Below is a small trained network, with its code and all its weights. Each question gives an input and a target symbol and asks what happens when units are switched off, that is, made to give their printed mean instead of their output.

import numpy as np


def w(rows, s, z=0):
    codes = np.array(rows[::2]) - 128.0
    scale = np.full(codes.shape[1], s)
    scale[-1] = z or s
    return codes * scale


def norm(h):
    return h / np.sqrt((h * h).mean(-1, keepdims=True) + 1e-5)


def f(y):
    return np.maximum(y, 0)


def softmax(a):
    e = np.exp(a - a.max(-1, keepdims=True))
    return e / e.sum(-1, keepdims=True)


def log_softmax(a):
    a = a - a.max(-1, keepdims=True)
    return a - np.log(np.exp(a).sum(-1, keepdims=True))


def net(x, mask):
    ids = ['γεζλξψ'.index(c) for c in x.split()]
    T = len(ids)
    res = E[ids] + P[:T]
    u = 0
    for l in range(3):
        r = norm(res)
        for j in range(3):
            rows = slice(2 * j, 2 * j + 2)
            q, k, v = (r @ M[l][rows].T for M in (Q, K, V))
            z = softmax(np.where(np.tri(T) > 0, q @ k.T / 2**0.5, -1e9)) @ v
            o = O[l][rows]
            res = res + np.where(mask[u + j], z, o[:, -1]) @ o[:, :-1]
        u += 3
        y = f(norm(res) @ A[l][:, :-1].T + A[l][:, -1])
        res = res + np.where(mask[u : u + 8], y, B[l][:, -1]) @ B[l][:, :-1]
        u += 8
    return log_softmax(norm(res)[-1] @ U[:, :-1].T + U[:, -1])


Q, K, V, O, A, B = {}, {}, {}, {}, {}, {}
E = w([
[38,56,114,73,120,110],'γ',
[114,118,131,158,3,199],'ε',
[82,146,176,174,93,116],'ζ',
[20,146,63,140,148,175],'λ',
[197,162,140,171,127,79],'ξ',
[91,172,71,147,109,61],'ψ',
],0.023)
P = w([
[63,254,215,40,175,201],'0',
[136,180,180,55,153,225],'1',
[132,184,135,116,145,195],'2',
[115,181,97,158,133,149],'3',
[131,169,70,175,165,124],'4',
[131,126,95,155,158,145],'5',
[126,124,99,176,178,115],'6',
[155,96,87,217,210,144],'7',
[104,114,64,195,138,107],'8',
[158,81,77,191,186,122],'9',
],0.0072)
Q[0] = w([
[131,164,230,154,143,49],'L0H0',
[41,145,76,143,34,122],'L0H0',
[3,126,163,173,94,53],'L0H1',
[77,175,25,160,94,109],'L0H1',
[191,161,101,229,11,25],'L0H2',
[113,126,215,45,168,99],'L0H2',
],0.025)
K[0] = w([
[110,166,214,63,93,150],'L0H0',
[54,160,207,234,211,114],'L0H0',
[56,222,122,126,87,54],'L0H1',
[59,155,21,187,105,93],'L0H1',
[160,233,2,154,75,31],'L0H2',
[163,93,148,109,245,156],'L0H2',
],0.024)
V[0] = w([
[97,63,156,204,165,146],'L0H0',
[121,73,113,245,135,91],'L0H0',
[121,71,180,154,168,198],'L0H1',
[143,126,190,172,141,155],'L0H1',
[127,81,110,146,165,99],'L0H2',
[47,220,85,53,134,130],'L0H2',
],0.012)
O[0] = w([
[75,187,172,151,112,47,153],'L0H0',
[84,82,182,143,156,123,147],'L0H0',
[67,170,149,12,86,7,24],'L0H1',
[134,193,131,51,138,62,89],'L0H1',
[138,82,132,146,164,79,111],'L0H2',
[26,170,77,215,1,80,245],'L0H2',
],0.0059,0.011)
A[0] = w([
[106,125,190,87,119,112,99],'L0N0',
[119,109,152,81,150,137,14],'L0N1',
[154,200,166,104,116,148,102],'L0N2',
[105,6,101,69,117,94,72],'L0N3',
[107,85,115,50,116,105,26],'L0N4',
[157,108,158,106,45,187,5],'L0N5',
[117,149,210,147,145,173,92],'L0N6',
[202,119,110,124,180,127,46],'L0N7',
],0.022,0.0022)
B[0] = w([
[85,64,187,106,100,114,195],'L0N0',
[142,120,109,173,87,146,136],'L0N1',
[185,182,145,55,117,207,249],'L0N2',
[51,104,71,80,77,240,254],'L0N3',
[88,99,71,39,67,160,179],'L0N4',
[227,33,134,98,203,99,236],'L0N5',
[163,154,178,73,66,91,241],'L0N6',
[103,252,115,62,129,118,227],'L0N7',
],0.017,0.005)
Q[1] = w([
[254,16,212,101,147,94],'L1H0',
[139,163,84,135,68,141],'L1H0',
[137,149,136,132,70,164],'L1H1',
[151,163,157,112,116,158],'L1H1',
[131,168,145,163,73,158],'L1H2',
[94,142,100,91,117,103],'L1H2',
],0.021)
K[1] = w([
[34,166,58,1,208,147],'L1H0',
[99,97,186,157,161,114],'L1H0',
[117,131,152,128,190,80],'L1H1',
[98,108,102,82,133,111],'L1H1',
[100,86,164,143,173,130],'L1H2',
[125,147,110,160,152,69],'L1H2',
],0.023)
V[1] = w([
[112,133,55,35,168,108],'L1H0',
[53,171,143,103,184,179],'L1H0',
[135,203,221,167,111,61],'L1H1',
[184,201,3,119,187,77],'L1H1',
[78,58,78,97,169,148],'L1H2',
[13,208,135,101,211,141],'L1H2',
],0.027)
O[1] = w([
[156,92,85,121,66,156,2],'L1H0',
[137,136,135,167,63,124,63],'L1H0',
[101,175,216,170,166,146,147],'L1H1',
[191,156,104,119,175,254,96],'L1H1',
[87,97,53,182,143,125,168],'L1H2',
[111,231,105,179,93,121,143],'L1H2',
],0.02,0.0098)
A[1] = w([
[141,112,82,124,254,64,7],'L1N0',
[135,110,32,132,214,149,15],'L1N1',
[199,123,156,243,182,166,158],'L1N2',
[123,54,113,208,136,96,220],'L1N3',
[74,131,108,169,210,106,50],'L1N4',
[130,59,177,191,214,208,118],'L1N5',
[128,178,144,153,169,162,79],'L1N6',
[134,110,221,198,102,118,49],'L1N7',
],0.021,0.0019)
B[1] = w([
[29,151,42,67,141,178,231],'L1N0',
[180,85,50,223,141,184,217],'L1N1',
[187,118,241,176,197,183,198],'L1N2',
[93,107,141,107,45,39,197],'L1N3',
[90,249,116,163,165,80,252],'L1N4',
[29,28,188,202,123,153,246],'L1N5',
[134,123,165,149,125,29,202],'L1N6',
[198,140,251,98,158,181,184],'L1N7',
],0.021,0.013)
Q[2] = w([
[200,63,155,168,84,144],'L2H0',
[173,140,88,151,175,49],'L2H0',
[151,115,141,136,88,131],'L2H1',
[122,153,105,111,95,146],'L2H1',
[244,137,119,113,1,90],'L2H2',
[110,7,198,131,71,99],'L2H2',
],0.025)
K[2] = w([
[98,120,115,118,236,57],'L2H0',
[152,141,135,106,168,213],'L2H0',
[142,99,147,144,130,127],'L2H1',
[161,141,125,108,107,100],'L2H1',
[146,128,171,142,4,171],'L2H2',
[144,70,126,101,75,29],'L2H2',
],0.029)
V[2] = w([
[51,135,109,99,252,45],'L2H0',
[227,127,129,174,121,35],'L2H0',
[150,169,235,185,126,171],'L2H1',
[137,178,83,224,141,38],'L2H1',
[87,127,103,109,214,131],'L2H2',
[134,93,129,48,137,110],'L2H2',
],0.027)
O[2] = w([
[255,132,70,135,25,141,6],'L2H0',
[186,161,128,118,195,55,111],'L2H0',
[134,20,61,114,80,108,173],'L2H1',
[166,83,164,37,223,215,136],'L2H1',
[84,145,107,139,127,222,155],'L2H2',
[128,98,161,58,112,155,73],'L2H2',
],0.016,0.017)
A[2] = w([
[254,193,123,34,120,152,85],'L2N0',
[152,68,143,20,158,135,53],'L2N1',
[141,162,57,37,120,77,83],'L2N2',
[143,124,33,102,158,200,127],'L2N3',
[70,128,86,124,68,154,112],'L2N4',
[236,17,118,42,250,84,2],'L2N5',
[194,122,161,175,247,120,151],'L2N6',
[195,166,60,172,115,109,97],'L2N7',
],0.021,0.0048)
B[2] = w([
[153,201,65,75,131,225,197],'L2N0',
[179,137,138,167,205,81,167],'L2N1',
[134,87,175,167,96,231,184],'L2N2',
[99,159,158,104,194,55,195],'L2N3',
[115,86,80,132,125,126,216],'L2N4',
[109,48,60,145,250,3,178],'L2N5',
[123,110,148,78,58,198,254],'L2N6',
[173,126,113,201,92,67,161],'L2N7',
],0.03,0.0091)
U = w([
[142,176,101,221,141,62,108],'γ',
[56,48,83,51,86,117,98],'ε',
[194,44,119,96,226,62,220],'ζ',
[109,124,255,78,111,28,88],'λ',
[201,148,145,70,164,190,235],'ξ',
[165,42,200,173,173,178,4],'ψ',
],0.0074,0.0034)

Each question gives the input, a string of symbols that net reads in full, and the target symbol t.
The units are the heads (2 rows each of Q, K, V and O) and the neurons (one row each of A and B). Each row of codes is followed by its name. A weight is (code - 128) times the scale printed after its matrix; where a second scale follows, it is the last column's (O, A, B and U).
mask holds one flag per unit, layer by layer, with each layer's heads first. A switched-off unit (its flag False) gives its mean, the last column of its rows in O or B, instead of its output. The means were averaged over made-up inputs and are rounded, as every weight is.
A unit's drop is (log p(t) with every unit on - log p(t) with that unit switched off) / (log p(t) with every unit on - log p(t) with every unit switched off).
The circuit of an input: a set's keep is (log p(t) with only the set's units on - log p(t) with every unit switched off) / (log p(t) with every unit on - log p(t) with every unit switched off). Starting from the 12 units with the biggest drops (on a tie, the unit counted first), units are removed one at a time, each time the one whose removal leaves the highest keep (on an exact tie, the one counted first), for as long as the keep stays at least 0.8.
units of the circuit, in order: the units of the circuit, biggest drop first
unit that matters most: the unit with the biggest drop
k most important neurons: the k neurons with the biggest drops, biggest first
k most important neurons of layer l: the k neurons of layer l with the biggest drops, biggest first
which heads matter: for each layer, one digit per head in row order, 1 if its drop is at least 0.15 and else 0, layers parted by /
input ζ λ ψ λ, target ξ: unit that matters most : L0N2
input λ ψ λ, target ξ: units of the circuit, in order : (L2H1, L1H2, L1N5)
input ε ε ξ ζ ψ ζ ζ λ, target λ: which heads matter : 100 / 010 / 000
input γ ζ ξ γ, target λ: 2 most important neurons of layer 2 : (L2N0, L2N6)
input ε ξ ζ ξ ε, target ξ: 3 most important neurons : (L0N7, L2N0, L1N5)
input λ ζ ψ, target ξ: units of the circuit, in order : (L2H1, L1N5)
input ζ λ γ ξ ξ ε γ ζ ξ ψ, target λ: 4 most important neurons of layer 0 : (L0N7, L0N3, L0N2, L0N4)
input ξ ζ γ ξ γ, target ξ: which heads matter : 010 / 010 / 110
input ζ λ γ ε ξ, target ξ: 4 most important neurons : (L0N7, L1N5, L0N3, L2N2)
input ξ γ ξ, target ε: which heads matter : 000 / 101 / 100
input ψ γ γ, target ζ: 2 most important neurons : (L1N1, L0N5)
input γ ε γ, target ζ: which heads matter : 100 / 111 / 001
input ψ ψ λ λ ζ ψ, target ξ: units of the circuit, in order : (L2H0, L1N5)
input ζ ζ ξ λ, target γ: which heads matter : 010 / 001 / 000
input γ γ ψ, target γ: unit that matters most : L1N1
input γ ε ξ ξ ε, target ξ: which heads matter : 001 / 001 / 110
input ψ ξ ξ, target ζ: 3 most important neurons : (L2N5, L0N5, L0N2)
input γ γ ψ γ, target γ: 2 most important neurons : (L1N1, L0N6)
input ψ λ λ, target ζ: which heads matter : 111 / 010 / 110
input ζ ε ε ζ ε ξ, target ξ: unit that matters most : L0N7
input ζ ψ λ, target λ: 3 most important neurons of layer 0 : (L0N5, L0N3, L0N0)
input γ ζ ξ ψ γ, target ψ: which heads matter : 010 / 010 / 010
input ψ ζ ξ, target ζ: 2 most important neurons : (L0N3, L0N5)
input ζ λ ζ, target γ: 2 most important neurons : (L0N2, L0N6)
input ζ ξ ξ ζ, target ξ: 2 most important neurons : (L0N7, L2N0)
